Each row has a name. Each piece below is followed by the name of the row it came from, unless a question asks for something else. Each question is about the rows just above it. Places in a row count from 1.

K_733: [138 151 175 121 187 105 137]
K_405: [100 128 166 114 150  70  86]
K_646: [112 147 124 105  83 169 151]
K_79: [154 149  77 155  80 110 146]
K_663: [142 199 124 157 119 137 143]
K_20: [126 207 123  71 113  92 122]
K_29: [109 101 149 156 134 131 106]
K_248: [118 133 127 120 175 118 121]
Row and place of [114] in the named rows:  K_405, 4
Where in the named rows is [109]?  K_29, 1

K_406: [128 129 104 145 106  76 177 132 133 150 155 138 164 120 156 138  94  78
 101 153  87 115 122 129 158  82 115 135 157 129 122 118  84 151 131  77
 143]
K_731: [117 116 111 120 109  77 111 172 127 142 125 176 174 109 130 144  74 111
 153 162  71  87  99 132 162  94 134 120 146 152  95  97  91 123 131 110
 114]
K_378: [128 129 104 145 106  76 177 132 133 150 155 138 164 120 156 138  94  78
 101 153  87 115 122 129 136 125 128 132 113 124 125 138 153 115 125 112
 156]
K_125: [119 107  94 123  87  92 185 141 126 139 124 158 166 142 126 167 110 104
 125 161  73 129 116 114 162 127 155 122 142 134 140 115  93 170 152 123
 150]
K_467: [136 129 163 122 110 123 165 167  95 129 141 141 146 143 198  78 108 141
 141 180 107 122 118 119 155 102 133  92 162 125 121 125  94 169 131 112
 132]
K_538: [133  88 120  78 133 128 172 106  77 145 110 111 202 129 123 123  90 124
 102 152 105 122 127 113 147 136 161 131 132 136 112 129  91 104 143  88
 134]
K_274: [125 118 143 132 144 128 125 119 110 138 120 134 130  83 135 142 128 129
 147 120 127 132 131 147 146 140 132 135 105  95 121 131 126 115 130 127
 150]
K_212: [129 127 135 130 152 126 139 125 119 131 127 131 131 106 136 141 127 124
 152 104 140 133 131 153 142 142 148 129 125 118 113 126 141 113 126 130
 146]
K_451: [132 131 147 145 107 127 153 137  74 125 111 153 130 176 144 174 109 127
 142 182  87 113 138 118 146 137 107 135 132 174  85 131 110 155 135  79
 141]
K_330: [133 116 118 140 121  96 118 137 107 142 125 113 168 106 134 110 126 132
 121 145 127 136 123 143 126 128 112 119 131 151 139 135 151 147 126 153
 125]
K_947: [136 142 141 136 110 115 116 131 108 113 103 114 161 111 132 126 146 127
 113 153 106 114 148 151 134 128 132 129 131 128 140 123 132 153 106 122
 134]
tags:
[132] -> K_120
[140] -> K_750
[122] -> K_254
[133] -> K_817
[123] -> K_687
Join K_125 by its entry at place 28:  K_254
[132 131 147 146]  K_274
Which row holds [132 131 147 145 107 127 153 137  74 125 111 153 130 176 144 174 109 127
 142 182  87 113 138 118 146 137 107 135 132 174  85 131 110 155 135  79
 141]?  K_451
[127 142 125 176 174 109 130 144  74 111 153] is in which row?  K_731

K_297: [109 174 115 128 131 100  95 120 137 154 121  54 125 113 159  89 120 166
 137  99  79  83  90 124 149 121 111 122 111 164]
K_504: [182 148 129 151 136 131  92 113 134 125 115 135 105 137 143 124 111 138
 118 122 130 181 156 187  84 102 124 109 122 125]
K_379: [154 132 140 132 124 122 113 135 114 169 150 114 102 136 103 145 126 119
 118 146 131 126 147 124 154 119 107 126 145 151]
K_168: [103  99  89 133 142 134 127 129 145 169 160 132 153  93 146 104 123 120
 153 111 131 145 123 115 163 115 122 139 110 150]
tags:
[153] -> K_178
[115] -> K_610
[154] -> K_691
[116] -> K_675
[105] -> K_273
The tag of K_168, keyed by place 13:  K_178
Places of [121] in row K_297:  11 26
Every place of [132] in K_379:  2 4

K_962: [109 188 183 145  83 154]
K_60: [142  67  75 107 176  98]
K_452: [129 127 123 129 126 130]
K_718: [130 128 153 126 129 126]
K_181: [131 130 126 131 124 132]
Every place of [129] in K_718:  5
Where in the named rows is [154]?  K_962, 6

K_269: [152 120 150 118 152 175 152 127 118 168 118 143 118]
K_742: [130 163 117 160 133  92 149 146 147 105 150 126 157]
K_659: [116 141 135 153  87  96 120 153 188  95 195 119 119]
K_462: [132 108 151 114 121 164 115 128 139 151 138 144 106]
K_655: [161 137 145 125 187 183 156 127  96 183  90 140 156]
K_342: [120 113 146 126  94 134 108 137 164 123 167 143 101]
K_727: [153 151 129 138 179 148 160 131 103 156  99 130 164]
K_118: [153 149 130 137 177 150 159 131 103 157  99 131 163]
[ 90 140]  K_655
tags:
[137] -> K_256
[119] -> K_204
[151] -> K_941
[120] -> K_33
[141] -> K_57
Join K_659 by its entry at place 2:  K_57
Places of [118] in row K_269:  4 9 11 13

K_78: [ 90  90 130 133  95 152 133 146 180 142 190 150 148 159 113 122 121 141
 125 105 138 138  97  88 129 129 140 113  97 155 148 150 109]
K_526: [147 139 152 138 120 143 133 135 145 126 128 117 145 150 122 121 135 129
 106 121 124 121 160 116 123 110 142 117 133 114 122 127 123]
K_632: [ 80  72 101 127 111 122 140 139 126 160 125 127 150 122 145 122 121 132
 125 129 140 124 113 122 129 104 139 136 129 133 110 127 119]
K_513: [147 139 152 138 120 143 133 135 145 126 128 117 139 144 140 121 135 129
 106 121 124 121 160 116 123 110 142 117 133 114 122 127 123]
K_429: [143 124 101 127 111 122 125 139 126 127 125 127 150 122 145 122 121 132
 125 129 140 124 113 122 129 104 139 136 129 133 110 127 119]
K_557: [147 139 152 138 120 143 133 135 145 126 128 117 127 144 140 121 135 129
 106 121 124 121 160 116 139 110 142 117 133 114 122 127 123]
Places of [125] in row K_429:  7 11 19
[113  97 155 148] is in which row?  K_78
Which row holds [143 124 101 127 111 122 125 139 126 127 125 127 150 122 145 122 121 132
 125 129 140 124 113 122 129 104 139 136 129 133 110 127 119]?  K_429

K_869: [125 132 127 130 132 128 132 127 128]
K_324: [124 125 124 134 119 125 125 130 127]
K_615: [124 124 130 130 132 128 132 127 128]
K_40: [ 93 163 135 153 119 104 139 110 195]
K_309: [ 93 163 125 153 119 104 139 110 144]
K_518: [131 129 127 128 124 126 125 128 128]
K_293: [ 91 147  76  61 164  94 186 135 192]
[125 130 127] is in which row?  K_324
Where do [ 93 163 135 153 119 104 139 110 195] appear?  K_40
[125 132 127 130 132 128 132 127 128]  K_869
Table of tags by key:
[128] -> K_350
[143] -> K_772
[192] -> K_848
[195] -> K_15
[127] -> K_628
[144] -> K_654
The tag of K_309, keyed by place 9:  K_654
Row and place of [126] in the named rows:  K_518, 6

K_372: [101 130 100 130 121 128]
K_769: [ 94 133 112 126 123 127]
K_845: [ 67 141 118 130 110 126]
K_840: [101 130 123 126 107 127]
K_182: [130 110 124 131 114 126]
[130 110 126]  K_845
Where in the named rows is [131]?  K_182, 4

K_569: [148 157 134 153 134 148 125 111 126 140 124 140 125 124 116 116 131 125
 127 153 157 125 158 138 147 141 135 108 131 137 135 138]
K_333: [140 149 129 144 141 143 125 127 115 139 137 123 114 111 116 129 119 133
 111 147 145 111 148 120 136 128 129 124 118 141 120 124]
K_523: [124 139 108 136 113 159 120 112 168 103  64 129 147 165 171 122 148 129
 169 147 162 159 136 177 137 134 172 105 141 140 147 148]
K_964: [146 124 165 130 116  97  98 103 122 151 157 160 148 133 133 100 145 101
 136 107 112 142 132 127 104 157 108 112 153  94 152 147]
Places of [135] in row K_569:  27 31
Every place of [140] in K_569:  10 12

K_893: [128 166 147 139 119 124 152 129 135 130]
K_656: [114 122 120 117 160 123 131 120 116 118]
K_26: [128 117 113 129 163 127 133 122 167 132]
K_684: [184  94 184 145  96 193  87 190 180 163]
K_127: [ 79 137 117  95 168 103 138 102 102  88]
K_423: [188 122 167 165  99 174 118 174 169 175]
K_649: [156 165 106 175 144 114 178 115 119 168]
K_734: [118 113 163 104 127 151 102 149 144 109]
K_959: [144 158 144 150 119 132 150 136 139 146]
K_904: [103 136 120 114 158 114 140 112 112 110]
K_966: [131 118 158 118 125 151 110 149 145 124]
tags:
[168] -> K_864
[163] -> K_866
[150] -> K_306
[145] -> K_532
[110] -> K_863
[151] -> K_737
[146] -> K_707
[88] -> K_938
[130] -> K_837
Join K_959 by its entry at place 10:  K_707
Row and place of [166] in the named rows:  K_893, 2
[156 165 106 175 144 114 178 115 119 168]  K_649

K_631: [104 126 128 179  76 165 122  94 176 191 113 118 101 159 131 153 116 128
 118  75 152 132 150 140 134]
K_797: [117  96 172 156 142 183 120 137 147 128 128 126  98  67 132 102 166 128
 128 143 135  79 128 177 114]
K_961: [120  91 115 130 109 147 128 122 164 131 128 109 114 128 104 144 123 119
 153 128 139 109 128 128 150]
K_486: [108 110 105 127 108 112 176 121 156  82  89 142 160 103 131 115 156 128
  72 128  64  84 128 148 128]
K_898: [166 106 111  84 128 105 140 118 117 129 110 128  83 128 135  93 123 128
 128 117 128 128 176  97 159]
K_726: [128 114 127  99 187 128 167 110 128 155  90 147  63 128 119 128 128 128
  49 146 101  86 149 128 128]
K_287: [125  50 109 168  83 138 128  89 171 133 148 128 115 126 112  90 169 158
 118 141 128 114  99 128 128]
K_426: [108 110 105 127 109 147 176 121 156  82  89 142 160 103 131 115 156 128
 109 128  64 109 128 148 128]
[131 153 116 128 118  75 152 132] is in which row?  K_631
[108 110 105 127 108 112 176 121 156  82  89 142 160 103 131 115 156 128
  72 128  64  84 128 148 128] is in which row?  K_486
[156 128  72 128  64  84 128 148 128]  K_486
Where in the named rows is [72]?  K_486, 19
Where in the named rows is [75]?  K_631, 20
Row and place of [149] in the named rows:  K_726, 23

K_317: [123 153 123 123 197]
K_862: [123 153 158 208 147]
K_756: [153 158 122  86 147]
[123 153 158] is in which row?  K_862
Row and place of [122] in the named rows:  K_756, 3
Places of [123] in row K_317:  1 3 4
Table of tags by key:
[197] -> K_258
[146] -> K_28
[158] -> K_542
[147] -> K_56
[157] -> K_436
The tag of K_862, keyed by place 5:  K_56

K_286: [109 146 145  85 106  62 140 129 158]
K_601: [135  95 108 146 145 111  95 174 115]
K_973: [105 159 178 142 149 139 133 169  97]
[108 146 145]  K_601
Where in the named rows is [159]?  K_973, 2
Where in the named rows is [105]?  K_973, 1

K_48: [106 111  88  89 126 137  59 103 125 120 158]
K_616: [139 141 143 159 129 132 130 121 129 115 130]
K_775: [106 111  88  89 126 137 120 171 140 145 150]
tags:
[130] -> K_66
[131] -> K_320
[151] -> K_976
[158] -> K_581
[150] -> K_476
[149] -> K_482
[139] -> K_673
[140] -> K_227
Look up the entry of K_775 at place 11 in the table:  K_476
Every place of [120] in K_48:  10

K_753: [120 122 117 105 119 136 105 123 134 124 122]
K_953: [142 125 126 165 124 122 111 148 166 146 138]
K_46: [142 125 126 165 124 122 148 137 147 138 124]
K_560: [142 125 126 165 124 122 122 107 133 118 130]
K_551: [139 139 118  86 118 105 124 161 158 135 138]
K_245: [138 137 124 149 139 140 154 134  48 122 143]
Where in the named rows is [146]?  K_953, 10
[139 140] is in which row?  K_245
[136] is at row and place  K_753, 6
tags:
[119] -> K_901
[117] -> K_996
[118] -> K_935
[126] -> K_396
[125] -> K_222
[122] -> K_765
Join K_560 by its entry at place 10:  K_935
[138 137 124 149 139 140 154 134  48 122 143] is in which row?  K_245
The row with [139 139 118  86 118 105 124 161 158 135 138] is  K_551
At which places does K_753 hold [122]?  2 11

